Moves between nodes:
tg f lt
tg t dj
tg j cq
tg h sq
tg c nf
jg f ms
jg t pz
jg j fm
jg h cj
jg c dq
mp f nf
mp t cq
mp j zt
mp h dj
mp c zs
dz f dg
dz t lc
dz j jf
dz h bp
dz c dm
bf f zt
bf t qh
bf j rm
bf h zs
bf c bb
qq f jf
qq t qr
qq j sq
qq h dm
qq c gb
hg f nj
hg t bz
hg j fg
hg h fj
hg c jb
qr f ng
qr t ld
qr j sd
qr h dz
qr c qq
gq f pj
gq t sg
gq j fd
gq h fr
gq c lj
fg f hg
fg t sz
fg j pc
fg h lp
fg c ds
sq f qq
sq t sd
sq j qc
sq h ld
sq c jm
pz f pc
pz t tn
pz j hf
pz h ds
pz c jg
hj f fm
hj t gp
hj j fb
hj h dq
hj c md
jb f lp
jb t hg
jb j ds
jb h bc
jb c sz
zs f jh
zs t mp
zs j zd
zs h tg
zs c tq
hr f md
hr t fb
hr j fr
hr h gp
hr c hn
zt f mp
zt t tq
zt j bf
zt h jh
zt c zd
zb f tm
zb t tb
zb j bp
zb h gq
zb c nh
rm f bf
rm t dp
rm j qz
rm h zd
rm c nr
qz f rm
qz t cf
qz j nj
qz h bb
qz c fj
dm f nz
dm t dz
dm j ld
dm h jl
dm c ng
rp f gp
rp t md
rp j hn
rp h fm
rp c fb
jm f gb
jm t sq
jm j dj
jm h qr
jm c lt
ms f ds
ms t pc
ms j jg
ms h sz
ms c tn
qs f fb
qs t hn
qs j pj
qs h md
qs c fr
fm f jg
fm t hf
fm j hj
fm h tn
fm c gh
tq f cq
tq t zs
tq j qh
tq h nf
tq c zt
dq f tn
dq t jg
dq j gh
dq h pc
dq c hf
ld f dm
ld t jf
ld j gb
ld h lc
ld c qr
fd f gq
fd t tm
fd j nh
fd h gr
fd c tb
cf f dp
cf t nr
cf j bc
cf h bf
cf c qz
nr f bb
nr t rm
nr j fj
nr h qh
nr c cf
lt f sd
lt t jm
lt j tg
lt h qq
lt c qc
gr f fr
gr t pj
gr j lj
gr h hn
gr c sg
dd f tb
dd t nh
dd j dg
dd h tm
dd c bp
jf f dz
jf t ng
jf j qq
jf h nz
jf c ld
ds f jb
ds t fg
ds j ms
ds h bz
ds c cj
pc f fg
pc t cj
pc j pz
pc h jb
pc c ms
bz f bc
bz t lp
bz j sz
bz h qz
bz c hg
dg f dd
dg t jl
dg j dz
dg h zb
dg c nz
dp f qh
dp t bb
dp j cf
dp h zt
dp c rm
jl f nh
jl t bp
jl j lc
jl h tb
jl c dg
fb f hj
fb t rp
fb j qs
fb h gh
fb c hr
jh f dj
jh t nf
jh j zs
jh h lt
jh c cq
sd f qr
sd t gb
sd j lt
sd h jf
sd c sq
ng f lc
ng t dm
ng j qr
ng h dg
ng c jf
lp f fj
lp t nj
lp j jb
lp h cf
lp c bz
cj f sz
cj t ds
cj j tn
cj h hg
cj c pc
nf f qc
nf t tg
nf j mp
nf h jm
nf c jh
bb f zd
bb t bf
bb j nr
bb h tq
bb c dp
sg f sj
sg t gr
sg j tm
sg h qs
sg c gq
cq f tg
cq t jh
cq j tq
cq h qc
cq c mp
gp f hf
gp t gh
gp j rp
gp h jg
gp c hj
tm f sg
tm t lj
tm j zb
tm h pj
tm c fd
tb f lj
tb t fd
tb j dd
tb h sg
tb c zb
gb f ld
gb t qq
gb j jm
gb h ng
gb c sd
nz f bp
nz t dg
nz j dm
nz h nh
nz c lc
bc f cf
bc t fj
bc j bz
bc h rm
bc c nj
nj f qz
nj t bc
nj j hg
nj h nr
nj c lp
pj f qs
pj t sj
pj j gq
pj h hr
pj c gr
fr f hr
fr t qs
fr j gr
fr h rp
fr c sj
zd f zs
zd t zt
zd j bb
zd h cq
zd c qh
gh f dq
gh t fm
gh j md
gh h pz
gh c gp
hn f rp
hn t hr
hn j sj
hn h hj
hn c qs
qc f sq
qc t lt
qc j nf
qc h gb
qc c dj
nh f fd
nh t zb
nh j jl
nh h lj
nh c dd
qh f tq
qh t zd
qh j dp
qh h mp
qh c bf
lj f gr
lj t gq
lj j tb
lj h sj
lj c tm
md f gh
md t hj
md j hr
md h hf
md c rp
fj f nr
fj t qz
fj j lp
fj h dp
fj c bc
sj f hn
sj t fr
sj j sg
sj h fb
sj c pj
bp f zb
bp t dd
bp j nz
bp h fd
bp c jl
tn f cj
tn t ms
tn j dq
tn h fg
tn c pz
hf f pz
hf t dq
hf j gp
hf h ms
hf c fm
dj f jm
dj t qc
dj j jh
dj h sd
dj c tg
lc f jl
lc t nz
lc j ng
lc h dd
lc c dz
sz f bz
sz t jb
sz j cj
sz h nj
sz c fg

In the rows, 150 means zero.

The rows follow the links: the fewer symbols apart two nodes are, the more alike their rows tend to be.

Rows of some nodes; one shown again gets a slightly different row:
fd: 77 177 237 187 108 111 123 186 115 188 133 235 201 186 59 212 163 206 131 111 79 108 126 109 227 295 178 169 239 175 134 155 91 169 145 181 70 196 60 147 128 118 124 114 142 103 194 74 187 175 130 62 94 234 185 224 102 123 211 151 44 226 133 95 109 186 116 224 127
nr: 197 162 54 169 202 131 136 97 134 104 142 55 94 164 252 177 156 89 141 196 163 193 139 200 66 54 161 129 78 162 145 142 252 161 216 105 238 168 240 97 138 188 137 192 147 204 124 229 112 150 139 251 166 57 167 69 190 139 48 201 226 67 143 210 132 108 135 70 139
dd: 161 91 206 73 121 233 208 193 219 184 181 206 184 81 92 29 123 185 181 121 211 125 200 123 197 139 90 164 166 102 185 154 47 108 40 187 97 68 114 244 193 125 202 123 165 119 136 104 170 123 190 94 193 204 78 196 134 204 244 59 148 197 183 118 231 173 214 195 200
bb: 138 105 221 88 114 212 198 202 209 189 173 225 193 96 76 53 126 200 175 116 189 117 189 113 213 175 101 169 189 111 178 155 40 120 47 192 80 85 94 238 185 122 193 116 163 109 148 87 179 133 182 75 176 221 92 210 124 194 256 63 124 214 178 102 216 180 204 215 190
hr: 122 120 240 105 106 194 179 201 191 193 166 238 205 112 59 85 134 207 166 108 165 110 179 106 226 210 117 171 204 125 168 155 39 130 61 198 69 104 76 224 171 113 177 112 160 102 163 74 184 142 173 61 156 234 110 222 115 178 257 77 95 224 168 95 195 187 185 222 179
qr: 95 145 251 143 99 155 153 199 157 195 150 246 208 145 48 139 149 216 151 107 120 101 153 103 236 260 146 172 226 146 153 157 55 148 95 195 60 141 59 190 153 113 156 105 150 97 179 68 191 158 151 53 124 245 147 234 106 154 247 109 65 236 153 90 157 190 153 232 155
jg: 102 141 247 136 102 161 163 204 160 194 155 245 207 140 48 126 144 218 154 104 129 104 157 102 235 251 139 174 228 142 155 157 49 145 87 197 58 136 59 200 157 109 160 104 153 102 177 69 188 154 157 53 130 245 141 231 110 158 253 100 68 232 157 90 165 189 161 230 160
bz: 163 90 199 69 126 232 208 191 226 179 183 200 179 81 96 25 120 180 181 126 219 128 200 125 191 125 90 165 156 100 186 153 52 109 38 185 107 64 124 240 193 130 209 127 168 124 134 110 168 122 191 97 196 198 72 191 140 208 241 55 156 195 187 120 236 172 218 191 202
pc: 85 213 177 236 134 65 87 146 71 157 116 179 168 225 121 283 181 169 117 139 49 134 92 135 174 275 213 156 208 202 111 151 176 194 227 147 122 243 100 81 101 139 92 136 131 133 197 125 159 190 106 119 73 182 230 175 124 88 131 218 69 176 112 131 56 163 78 175 95
dz: 90 157 245 160 101 140 145 197 139 191 148 244 206 158 49 165 153 211 148 104 106 105 143 105 234 277 155 171 234 154 144 158 65 153 112 191 64 163 56 173 142 112 142 106 152 96 186 68 187 162 144 51 114 243 158 230 105 142 235 123 55 233 143 89 138 191 143 231 143
bp: 81 169 240 175 101 123 131 191 131 188 141 242 203 171 55 186 158 213 142 106 92 107 133 106 231 286 168 172 238 164 138 155 80 162 129 189 64 175 55 160 137 112 136 109 142 102 193 70 186 166 139 56 102 238 173 229 105 130 225 137 51 229 143 92 123 191 129 227 133
dm: 92 216 175 237 140 58 89 147 67 152 115 171 163 228 128 287 180 164 113 138 51 138 93 137 168 268 215 153 202 206 112 151 184 195 231 147 130 247 109 78 98 142 93 139 133 137 195 130 159 187 104 126 74 172 230 173 127 88 120 222 74 168 111 136 59 158 76 166 92
jm: 109 135 245 130 100 172 165 202 170 199 158 243 206 130 50 114 144 212 160 107 139 105 164 105 234 242 133 174 224 138 157 156 44 142 78 195 60 124 65 203 161 112 164 109 155 97 175 68 187 148 162 51 139 242 133 230 107 164 252 95 76 235 159 90 171 191 168 231 165
mp: 215 140 55 136 200 164 160 103 163 108 156 56 93 139 251 127 146 89 154 192 198 194 160 196 66 23 144 126 66 142 157 143 229 145 183 109 238 135 245 127 158 191 154 195 154 200 111 232 108 136 156 251 192 57 137 69 195 160 66 175 247 68 155 207 165 111 161 71 159
lp: 223 100 90 83 178 223 200 135 216 131 179 92 115 87 212 42 129 113 178 179 243 179 192 178 98 6 98 134 72 105 182 145 163 113 105 134 205 76 223 195 190 172 196 177 164 182 101 199 126 119 187 209 224 93 85 99 189 198 135 107 250 97 180 188 224 123 212 99 197
gb: 156 199 78 215 187 83 102 100 91 112 126 77 112 207 226 251 176 104 124 182 104 183 109 183 89 133 201 132 114 191 121 146 261 184 256 107 218 222 204 65 115 178 108 182 135 189 154 207 122 172 119 223 122 81 210 87 172 105 48 235 175 87 123 196 84 117 93 88 109
zd: 119 215 117 237 168 60 85 118 69 128 114 120 135 227 182 288 181 130 114 167 69 164 95 165 121 206 214 144 159 206 108 152 235 195 260 121 177 245 157 55 100 160 88 162 131 163 177 174 136 185 106 180 93 122 233 126 153 88 72 245 122 120 113 174 55 136 74 124 91
nf: 116 124 241 116 102 187 180 204 185 196 164 239 205 116 56 92 137 208 164 106 156 110 177 107 229 223 124 169 211 129 165 158 40 132 68 199 66 112 70 216 169 114 173 108 160 101 167 73 187 143 170 58 151 237 119 225 113 177 255 85 91 227 165 91 189 191 182 226 170
dp: 77 185 232 195 108 104 115 183 109 184 133 229 198 188 64 222 167 204 130 113 74 109 120 113 222 295 183 171 237 178 130 157 99 170 158 180 71 199 59 137 125 116 119 111 140 106 194 79 183 178 128 65 89 230 192 222 107 116 202 159 44 221 130 95 103 189 110 217 122
ld: 183 86 176 58 134 241 213 182 235 166 185 177 165 73 122 10 117 167 184 137 233 139 208 136 173 89 84 157 137 96 190 154 67 106 42 177 123 53 148 243 199 140 213 138 167 135 124 128 162 116 195 123 208 178 66 175 152 215 226 56 181 172 187 134 245 163 227 174 207
jb: 93 215 164 237 143 56 84 141 67 148 115 163 156 231 134 292 183 161 114 144 50 143 91 143 161 259 219 155 196 205 115 152 192 195 240 141 136 247 115 75 102 146 90 143 131 140 192 137 157 187 106 135 78 164 236 164 128 90 113 227 79 162 109 142 56 159 71 163 92
nh: 223 93 95 76 178 228 204 136 218 130 178 98 119 84 207 35 123 113 180 174 247 176 199 174 104 11 93 140 79 105 181 144 153 113 98 140 197 73 219 201 191 171 202 173 167 173 99 195 128 113 185 204 224 101 79 107 183 202 140 100 246 105 183 184 225 129 215 107 202

Each walk starts at a row. The symbols on each line, taken left to right, move it on to the next node.
Answer with the node's row; about right is enough.
---
79 187 228 203 111 97 112 179 105 180 132 228 192 196 69 230 170 201 132 114 70 117 118 112 219 298 188 166 232 182 126 155 108 174 163 177 78 207 61 133 122 118 117 116 137 108 196 84 180 178 124 68 84 227 199 212 107 113 197 167 46 217 130 104 96 185 104 215 116
h c h h c: 223 124 64 117 196 185 177 114 180 114 163 62 100 118 242 97 137 92 165 190 220 193 174 194 72 7 123 130 65 129 167 143 212 134 156 115 232 110 243 149 171 185 174 190 159 197 103 226 114 126 167 239 203 64 116 75 196 173 86 151 254 77 166 205 187 110 179 76 174
t j t: 198 83 153 59 148 244 220 170 235 160 183 154 151 68 145 9 117 154 186 147 246 149 211 146 152 59 79 151 118 98 189 149 89 101 50 165 147 51 169 236 200 148 211 149 170 149 112 147 152 111 195 147 218 153 63 153 158 218 204 62 205 153 190 145 244 153 228 154 211
---
193 167 57 173 200 124 127 98 128 101 141 55 93 172 247 188 157 88 141 195 158 192 130 194 67 63 168 130 80 165 139 144 256 164 226 101 239 178 235 92 136 185 134 191 144 203 126 232 113 150 136 247 161 58 174 69 189 134 45 210 223 68 137 210 126 112 127 72 136
h c t j c: 107 217 144 241 154 55 83 129 62 138 114 141 146 229 162 292 184 144 114 153 56 155 95 158 146 239 220 144 179 205 111 147 217 195 249 129 158 248 138 61 98 153 88 150 129 155 188 156 146 185 104 158 80 144 235 147 140 89 91 237 98 144 110 155 56 148 73 142 91
c f f: 115 216 127 239 161 59 81 122 68 134 114 126 135 230 174 288 184 130 113 159 62 158 93 163 128 219 218 143 163 206 112 149 227 193 258 124 173 245 152 56 95 157 88 159 130 163 179 172 140 182 105 174 89 127 233 130 146 88 79 242 115 129 113 164 52 138 72 129 90
---
178 85 181 64 131 239 214 185 231 173 183 186 171 72 115 11 119 172 182 133 230 135 206 132 179 99 82 158 146 95 189 151 64 106 40 180 118 55 138 244 200 137 211 134 170 130 126 118 166 118 192 117 207 184 70 177 146 210 229 57 169 180 189 127 241 168 228 177 204
t f j: 223 108 78 90 187 213 197 124 205 122 174 80 109 94 224 59 127 104 173 184 238 181 190 186 86 4 104 130 65 114 177 146 177 120 122 128 218 86 230 182 184 178 191 180 162 190 101 211 123 120 181 223 219 82 94 90 189 191 116 121 252 88 174 193 213 118 201 92 189
t h t: 102 215 149 245 149 55 78 132 67 144 114 153 149 230 152 293 182 151 114 150 55 151 89 150 148 244 220 150 185 204 110 149 209 195 247 134 151 247 129 65 97 152 89 150 132 149 187 151 149 185 102 149 77 152 237 148 135 85 101 233 92 152 109 150 54 149 73 151 92
---
130 214 102 232 173 67 89 110 74 123 118 107 126 225 198 278 181 119 117 172 79 170 97 172 107 180 211 137 143 201 113 147 244 190 261 112 193 244 172 58 103 168 94 170 133 175 170 189 132 179 112 194 100 106 227 110 158 91 61 245 140 113 112 178 62 129 78 113 95
t h j t c: 202 83 148 59 151 245 216 166 235 156 187 146 148 68 152 10 118 147 188 152 249 154 210 151 148 49 78 148 113 92 188 150 96 104 58 164 154 49 177 236 203 150 211 150 172 152 111 152 149 111 198 156 220 141 67 147 168 214 197 68 210 149 190 155 245 149 229 146 209
t f c: 78 205 199 226 126 70 93 160 79 168 119 200 176 216 97 268 179 183 119 127 54 126 101 129 196 289 207 164 222 192 117 152 150 191 206 161 104 236 82 100 110 129 102 129 133 123 197 107 169 187 110 98 75 198 220 193 118 98 154 201 57 193 118 117 68 173 85 191 102
---
225 117 71 102 193 198 183 120 192 122 169 68 106 107 234 74 133 98 170 190 230 190 181 190 78 2 113 131 65 119 172 143 193 126 140 123 223 96 238 165 177 182 184 189 164 191 101 217 119 121 174 229 213 70 102 80 197 184 100 136 253 82 171 200 203 119 192 82 181
c t t t j: 186 84 165 60 141 244 218 175 234 168 184 169 160 73 131 9 118 165 187 142 238 139 209 140 167 79 79 150 133 94 188 151 74 104 43 175 132 55 154 242 203 143 212 142 167 144 120 133 158 116 197 133 211 169 65 166 153 215 219 59 189 168 190 135 246 159 227 166 207
t c c f: 162 194 73 210 189 88 105 100 94 108 128 74 102 202 233 242 170 97 125 187 114 186 109 185 80 119 196 133 108 186 124 144 262 178 255 107 221 216 209 69 116 179 108 186 138 190 149 216 118 167 121 229 129 77 205 84 178 110 43 235 182 86 125 198 84 118 100 89 113
---
94 218 156 241 146 56 83 135 66 147 117 158 157 229 142 291 185 156 116 146 51 146 91 143 153 253 217 150 192 207 109 153 202 196 242 137 144 249 121 69 96 148 89 145 133 144 191 144 151 190 104 142 76 157 235 159 134 87 108 232 86 157 112 145 54 155 73 158 93
t h f c: 219 89 110 70 168 231 211 151 226 137 181 110 127 78 190 22 121 125 183 168 252 170 206 170 113 18 93 140 86 99 188 150 136 107 87 143 187 64 207 210 197 165 203 168 169 173 102 180 133 111 190 193 223 108 74 119 178 206 157 88 239 115 186 175 239 135 221 120 203
t f f j f: 126 212 114 234 169 63 88 112 70 124 116 113 127 227 190 283 181 126 116 170 73 168 93 169 117 194 214 138 148 205 113 147 240 193 261 117 186 243 161 57 101 168 94 170 132 169 173 183 134 182 106 188 97 110 230 118 153 89 65 243 131 119 111 172 58 133 75 119 92
---
110 128 245 119 103 179 170 203 177 196 159 244 206 125 52 104 137 210 160 102 145 109 167 104 234 230 128 171 215 134 161 157 43 138 72 197 64 119 65 213 167 111 168 106 155 99 167 69 186 147 165 54 143 244 121 229 110 173 258 86 81 233 163 90 184 191 173 231 168
h h: 92 154 249 154 102 149 149 199 149 195 149 245 207 152 49 152 150 213 150 102 112 108 147 101 236 266 149 170 232 150 149 157 59 153 103 192 59 156 59 183 149 110 147 105 150 98 182 68 189 159 148 50 119 243 154 233 104 147 240 116 62 236 148 88 149 192 146 229 151
f t h t: 82 172 240 179 107 118 127 190 120 187 136 239 203 177 54 198 162 209 137 106 86 108 130 106 230 288 174 169 237 170 137 157 84 165 137 186 68 186 56 153 132 114 130 108 143 103 195 73 187 171 133 59 97 235 180 225 106 130 219 145 48 225 136 95 116 191 123 224 131
---
219 94 103 73 172 230 208 140 224 136 183 104 124 81 198 26 123 119 182 173 249 170 200 171 111 12 92 141 80 101 184 147 148 110 91 142 193 64 214 204 194 168 202 171 164 178 101 190 133 113 189 196 224 103 76 111 183 205 150 98 242 106 184 181 235 132 216 110 203
h f h f: 222 131 56 123 198 179 172 112 172 111 161 59 95 123 247 106 140 91 159 196 212 192 170 191 71 8 127 131 61 134 162 144 218 135 166 113 235 118 246 146 164 184 171 191 154 200 109 226 111 133 164 242 196 63 123 72 198 172 77 159 252 72 161 207 182 110 176 76 169
c f f: 222 122 67 106 194 192 180 115 191 116 167 68 106 114 239 84 136 94 168 193 225 190 179 189 78 8 119 131 64 122 169 144 206 131 149 119 227 105 238 157 174 183 179 188 160 198 102 224 117 122 169 237 208 68 112 77 194 182 90 145 255 74 168 200 197 112 185 81 178
